Each row, then one of two labels for whether it has a hidden trait; a new part has new ones:
[  6   0   6  21   3   6  -6  -1  -1   2  -5   9   5  -5   9   7  -6  -1
  -1  29  -9  -7  -1 -23  -4  -1  -1  -1   5  -5  -6   6   4]  B
[ -3  -2   2  17  -4   5   1   0   1   5  -4  -6   6  -4  19  -2   0  -5
   0   1   4  -3 -14 -41  -3   4   1   2   6 -10   3  -4  -6]  S
[ 16  11  -7 -21  57  -8  -6  -5  -6  -9   0   7  -7  -2  -5  -3  -1  -2
   1 -13  16   3   6  41   7  -6   0  -3  -4   7   0   8  -6]  B
[  1   2  -2  -4  11   6   1  -4   1   0  -3   9  -3  -4   8   3   0  -1
   5  -2  15   0 -10 -18  -1  -6  -4  -3   1  -5   4  -3   6]  S
[ 22  19 -11 -36  95 -11 -18  -8  -9 -14  -2   5 -13  -5  -5  -8  -1  -7
   6 -36  38   3   1  16  10  -7   1  -4  -2   7   8   4 -10]  S
[  6  -2  10  23   2  -2  -9   0  -1   4  -4   1   7  -4  13   6  -4  -5
  -4  18 -10  -8   0 -39  -3   8   3   1   6  -9  -7   6 -11]  B
[  0  -3   3  27 -27   7   1   2   2   6  -3   4   4  -4  10   6  -2   0
  -1  27 -14  -3  -7 -51  -6   0  -1   1   4  -7  -5   2   7]  S
[ -9  -1   2  13 -16   5   7   0   1   4  -1  -5   5  -1  13  -2   2  -2
   3 -15   8  -3 -12 -23  -4   5   0   1   8 -15   5  -7  -8]  S
[ -4  -4   8  23 -22   2  -1   2   2   5  -3   1   7  -3  13   7  -2  -2
  -3  26 -13  -6  -3 -33  -4   5   0   2   5  -6  -6   4  -1]  S
[  2  -3   2   9 -20 -12  -3   3  -2   0   1  -5   6   2  -5  -3   0  -1
  -6   0 -16   0   7   3   2   7   6   3   3   0  -7   2 -11]  B
[-16  -3   6  22 -41   3   4   3   3   6  -1  -5  10   1  12  -1   3  -1
  -4  -2 -10  -1  -7 -30  -8   9   1   4   5  -8   0  -3 -10]  S
[-11  -4   1   8 -34   5  11   1   2   4  -2  -1   4   1   9  -4   1  -1
   2 -13  -2  -1 -14 -26  -4   3  -1   1   3  -9   3  -5   0]  S
[ -6 -10   6  17 -35   8   4   4   4   8   0   3   5   0  -1   6  -1   4
  -2  28 -22  -3   1 -16  -8   0  -2  -1   0  -1  -7  -1  15]  S
[ 13   7  -2 -17  53 -13 -11  -2  -6  -9   1   2  -4   0  -9  -5  -1  -3
  -3 -21   3   2  10  36  11  -2   3  -1  -1  10   1   6 -14]  B
[-20  -4   8  22 -27   2   0   2   2   5  -2  -5   8  -3  13   7  -3  -2
  -3  20 -18  -5  -4 -38  -5   2   0   1   6  -7  -4   2  -4]  S
[ -6  -3  -2   0 -19   4   9   2   1   3   1   0   0   2   1  -1   1   2
   0   1   1   1  -4   8  -2  -1  -1  -1  -1  -2   1  -3   9]  S
[  5   3  -1  -7  37   8  -1  -5   0   1  -3   3  -4  -5   8   2  -1  -1
   6  -7  18   0 -10  -5   1  -2  -4  -2   0  -8   3  -1   9]  S
[-13  -8   2  16 -32   2   7   1   3   7  -1  -6  10   3   9   0   1   0
  -1   3  -3  -3  -6 -19  -6   6   1   4   3  -8  -1  -4  -3]  S
[-3 -3  0  5 -8  4  1  0  1  4 -1  0  0 -1  3  2  0  2  1  2  9 -1 -5 -6
 -1  3  0 -1 -1  0  3 -4  3]  S
[ -9  -5   3  13 -17   1   3   3   1   4  -3 -11   9   0   5  -2   1  -2
  -2  -1  -4  -2  -6 -26  -4   8   2   2   7  -5   0  -1 -13]  S
[ 16  10  -4  -9  61   2 -12  -2  -4  -3  -3  14 -11 -11   7   5  -6  -2
   7   5  12  -4  -2  -3   0  -9  -3  -5  -1   1   2   8   7]  B
[ -9  -4   6   9 -22   0   5   1   3   5  -2  -6   7   2   8   0   2  -1
  -4   3 -10  -2  -5 -24  -7   6   2   2   4  -8   0  -2  -9]  S
[ 21  17  -8 -33  85 -14 -14  -8  -9 -12  -1   1 -16  -3  -4 -14   0  -7
   6 -39  30   3   3  39  13  -2   3  -2  -3   9   8  14 -12]  S
[ 19  18  -8 -30  54 -16 -12  -5  -6 -12   2   3 -13   0  -8 -11   0  -5
   3 -37  24   7   5  48  12  -3   2  -2  -3   5   7   5 -15]  S
[-11  -3   6  16 -23   0   4   3   1   5  -1  -4   7   0   7  -1   2  -2
  -3   7  -6  -2  -6 -26  -5   7   2   4   5  -7   0  -2 -13]  S
[  4   5  -4  -8   8   9   2  -3  -1   1  -4  11  -5  -5   5   4  -2  -1
   7  -6  23  -3 -10 -10  -6  -7  -5  -4  -1   0   5  -3   9]  S
[ 21  17  -7 -41  74  -8 -12  -8  -8 -12   0  10 -15  -2  -8  -9  -1  -5
   5 -37  32   5   4  33  13  -8   1  -4  -4  10   9   3  -1]  S
[ 15   8   0   0  60  -2 -13  -3  -5  -5  -5   4  -3  -9  11  -1  -6  -7
   4   3  14  -6  -2 -20   2  -2   0  -3   3  -6   0  11   0]  B
[ -8  -5   4  11  10  -3   2   2   0   2  -1  -8   6   2   4  -2   2  -4
  -5  -4 -13   1  -3 -16  -2  10   2   4   3  -4  -2  -1 -18]  S
[  2  -2   5  27 -10   0  -5   4   0   2  -3  -2  12  -2   8   6  -3  -3
  -6  19 -17 -11   5 -30  -3   8   2   1   5  -6  -8   4  -4]  B
[  5   1   1   3  10  -2 -10   0  -1  -2  -1  -3  -1  -1   7   1  -2  -1
  -3   9 -14  -2   9   2   7   4   2   1   1   0  -4   5  -4]  B
[ -5  -6   6  26 -18   3  -4   3   2   4  -4  -3   9  -3  10   6  -3  -2
  -3  19 -15  -7  -6 -36  -8   6   0   0   6  -8  -5   1  -1]  S
[  3  -4   8  21 -13   5  -4  -1   1   4  -5   3   7  -5  14   5  -4  -3
  -1  23  -8  -4  -7 -35  -7   5   0   0   7  -8  -3   3  -6]  S
[  5   1   4  11  -8   6  -7   0   1   2  -4   5   0  -6   5   6  -3   0
   0  26  -6  -8  -2 -23  -2  -1  -2  -2   1  -2  -6   6  14]  B
[ -3  -4   6  25  -9   2  -4   3   1   2  -4  -1   3  -3   4   4  -4   0
  -3  27 -16  -4   2 -20  -3   2   2   2   3  -6  -8   4   2]  B

New part:
[ 14  35   9   3   7  26 -19 -51  66 -29 -32 -12 -10  52 -14  -7  19 -11
  -2 -12  -3 -11   1   5  -2  10   8  75 -14 -11 -18  -9  13   1  11   0
  34 -11  38  -8 -12 -13  -8 -43 -20 -12  -5 -25  24   8  -1   7   0 -16
   2   4  -4 -59  72  24 -25   0   7  -3   5 -36]  Qc
[ 13   7   7  -2  17  30  -5  -4 100   1 -52  -1  -9  -8  -5  -1 -15  10
   2  -5   8  -2  -3   2 -10  -5 -28  15  11  14  -7  -9  49 -19 -17 -10
   5   0  -1  60  -6 -21  12  13  -2  -7 -15 -24  -8  -3   0   6   5  -5
 -32   0  -6  -4  11 -20  -9 -12  -4   0   5 -49]  Jt
[  1  24  14   0   2   1  11   2 -59   7  30   2  -4  30  11   2  -7  -8
 -12 -19  -2  11  -5   0   2  -5   1  12   3  27 -14  -3   9 -24  -1   2
  27 -12  35 -24 -14  15   1   8 -19 -11 -12 -11 -17   1  -4  -4   0   5
  11  -1 -33 -36 -19  12   8 -20  -7   3  -1 -35]  Qc
[  2  23   3   0   2   8   6 -48  61 -20 -64   4  -4 -50  10 -11   0  -9
   1 -33  -9 -16  29   5 -10 -16 -25 -49   0  22 -13   5  -4   4  16   0
   3  -9 -26  11 -21   2   6 -10   3 -22 -16  13  -5  -7   5 -22 -12 -11
  25 -10   6 -68  44  -5 -38 -13   2  20   8 -82]  Qc
[  3  14  22  -7   0  36 -16  62 -17 -16 -49   0   1  -7  -3 -18 -20 -44
  -6  -5  -1   6 -11  -6   5 -15  82  40   2 -14  -4 -19 -31 -27  22   4
  32   0 -17   5 -56 -17  -5  12  56 -14 -11  -2  24   0  -9 -14   7 -15
  11   9 -19 -28   6  23 -11   9  14   1   5 -72]  Qc
[ -2  30   0 -29   6  35  -4  -4 -93 -39  14   7  -5  -4   1   7  17  -1
  -1 -37  -4   6  33  -1 -29  -4  -4  64 -11  -4 -17  -7  37 -41  26   6
  50  18  14   6 -28 -23  19 -17  29  -7  -8 -33  17  -9 -10 -16   9 -11
  18   7  -7   3  19  19 -14 -15  -1  12   4 -21]  Jt
[ -1  35  10  -9 -10  32   8 -11  86 -34  61  -6   4 -26   4  -5 -31  17
   5 -23  -6 -15 -23   9 -17  -1 -12   3 -17  12 -23  -5   8 -11  -8 -14
  26   4  19  20  15 -13 -22 -22 -24 -18  -7  11  33  -4  -1   3   5  -6
   7 -23 -21 -38 -32  -1 -11  10   2  -4   4 -62]  Jt
[  8   6  22   9  31 -19   2  -1  69  -5  10   5  -2 -38  17  -5   6   1
 -15   5  -7  15 -15   1  12 -11 -29 -13  14  -9 -20  -6  19 -27  13   2
   9 -14  30   7 -15 -31   2 -10 -18 -11  -6   1  29  -2   2   0   4 -19
   2   1   0  37 -13  18  -4  -8   8   4   4 -85]  Qc
[  2  21  21   2   2 -11   0  55  12  -2 -53   8 -12  63  -2   6   7 -18
  -4 -18   0  -8 -14  -2 -16  10 -21  -1 -15  -3  -5 -10 -13  -8   4  13
  41   2  11  13 -20  17 -29 -22   3  17  -8  24  31  -7  10 -16  -7 -10
  20   7  19   7 -30  -7 -10 -10  -3   9   6 -15]  Qc
[ -2  -6  -1  13 -42 -28  10  29  49  -5  15   7   6  77   2   5  18  33
   8  -3  -2   3 -12   8  -9   8  10   3  -1  -3 -20   7 -11   3  16 -40
   7   1  16  45 -22  -9  -7  -8   9 -20   7 -17   5   2  -8   5   4   4
  -6   9  22   8 -17 -11  46  -8  23 -14   5   3]  Jt
[  0  40  24  -6  30  16  17 -17 -88 -43 -31  -1   3 -79  -7 -14  44 -44
 -15  14   0 -15   0  -4 -22  -4  24  38  13  13  39  -4  23 -35   4  -1
  -2 -26 -14 -20 -40 -10  10 -43  25  29  -7  12  60   8  -4   6   3  -9
  -9 -12   5  -6  27  -1  32  -7  -5  18   0 -60]  Qc
[  3  10  21   0 -26  26   0 -25 -47 -33 -37  23  -7 -24   4 -10 -17 -32
  -8  -2   1   3   2   4 -21 -16  19  14  15  -6 -21 -11 -23   6  23 -10
  27 -16  23  -6 -32 -13 -17   5   6  -3   0 -33 -11   7  -2   1   3 -19
  12   9 -22 -30  18   8 -22  -8   3  16   0 -56]  Jt
[  5  23  -6   4   4  -7  -9 -42  61 -39  27  -6  -8 -53   5  -2 -59  -6
  -4 -24   4 -14 -11  -2  -9   8  -3  61   8  17   1 -24 -31 -11  -8  -4
   0   6   3   9   7 -12   1   4  -3 -14   6   9  16  -4  -9  25   2 -17
   7  -7   4 -43  -8   7  -6  -8   4  13   7 -44]  Qc
[  5  -4  28  -5  13  31  -4  25  68 -24 -37  -3   6 -86   2 -12 -13 -55
  -3 -13  -4 -14 -29   4 -17 -21 -15   4  -1  -1 -26 -12  26 -10  11  -2
   4  -9  -2   6 -19  -6  -8 -27  12  17  -5   1  10   7  -5 -15   0  -9
  -3   0 -35 -54  -4  69 -16 -15   5  10   6 -33]  Qc
[ -1  29  12   2  -7  28 -14   7 -11 -20  34  -1 -10  18 -14  -4  -4 -24
  -6  -1 -10 -11  -1   3   9 -12  -4  55  -1 -11 -19  -3  29 -33  18  10
   6 -21  37  42  -2 -23 -21  -3  18  -1 -12 -23  28 -11   7 -11   5 -11
  19 -13  -7 -15  47  -6  -5 -12  -1  23   4 -51]  Jt
[  -2   27  -20    0   21   26    2  -77   61   24 -100   -6    0   66
   11    1  -15   -7   14   -3    0   15  -35   -8    5   -4    2   30
   -1    7   15   -1   35  -22  -33  -13   22   21    7   36   -5    0
   10  -10  -19  -19   -6    9   25   -4    1   -9   -7    9  -27    7
   -8   22   59    0   -7   -2   15    0    4  -65]  Jt
[ -1  33  16   5  17  41   5   4 -56 -20  33  -7   7   4   3  -7 -23 -16
 -12   6  -3   4  12   4   4 -10  16   6  18 -17 -25 -15  13   3  -1  -9
 -28 -14  50  45 -33   8   1  39  -4   7 -11  23  -3  -3   1 -14  11  -6
  13  10  13  31  99   0  24 -12   1   1   0 -52]  Qc
[  6 -22  -1   3  19  -9  14  17  91   6 -37   3   4  88  -4 -11   7  28
   4 -12  10   6 -17  -1 -44   7  35   6 -14  -5  31   6   2 -11   8   1
  29 -25  29  -1   5 -31 -15  30  -2   6   0 -24 -23 -13  -7 -18   5  12
   8  -5  15   5  42   7   4 -11   9  15  -1 -20]  Jt
[  5  18   0  -9   8  43  12  20 -98 -16 -20   5   7 -70  -4  12  -3 -30
  -2 -27 -11  -4  -8   6 -25  -5  11  27   0   2  19  -6  -1 -31  -1  36
  15  -6 -20  40 -16  -2 -12  -7  11  19  -4 -11  -6  -5   1 -17   2  -6
   0  -9 -41 -32  34   0  -9   0   8   3  -3 -29]  Jt
[ -4  11  10  17   5 -24  -3 -30 100  -5   2  21  -7 -32   3 -13  -5  16
 -18   0  -1  -1 -11   8   0  11  21  32  -8   5 -11   4  11 -32   3 -13
  26  -4  29   3 -15  -9 -19  -4  -8   3 -17 -10  -6  11   0 -22  -4 -13
  18  -3   8 -54 -44  16 -10   9 -12  20   6 -44]  Jt
[ -2  26   5   4   8  67   9 -27  24 -27 -18   4   5 -20 -10  -3  15 -32
  -5 -10  -7  -6  18  -3  -1  -1 -13  14   4   4  15  10 -10   2  33  24
   5 -11  38  32  -7 -23  -2 -13  11  17 -14   9  44   4   9  -5  10  -9
  -6 -19 -20 -20  48   4  -3 -16  14   5   6 -70]  Jt
[  3   7  18  -3  18 -51  14   8  60  -1  -2   0  -9  34   4  -4  31 -27
   3  -6   4 -10 -25   4  -1  -7  25  20   5  23  17  -9 -15 -11   8  -7
  16  -4  28 -16 -24  11   8  16   7  11 -14   0 -15   2 -12 -17   5  -6
  -2   0   0 -20 -11 -24  13 -12  -8 -20   6 -65]  Qc
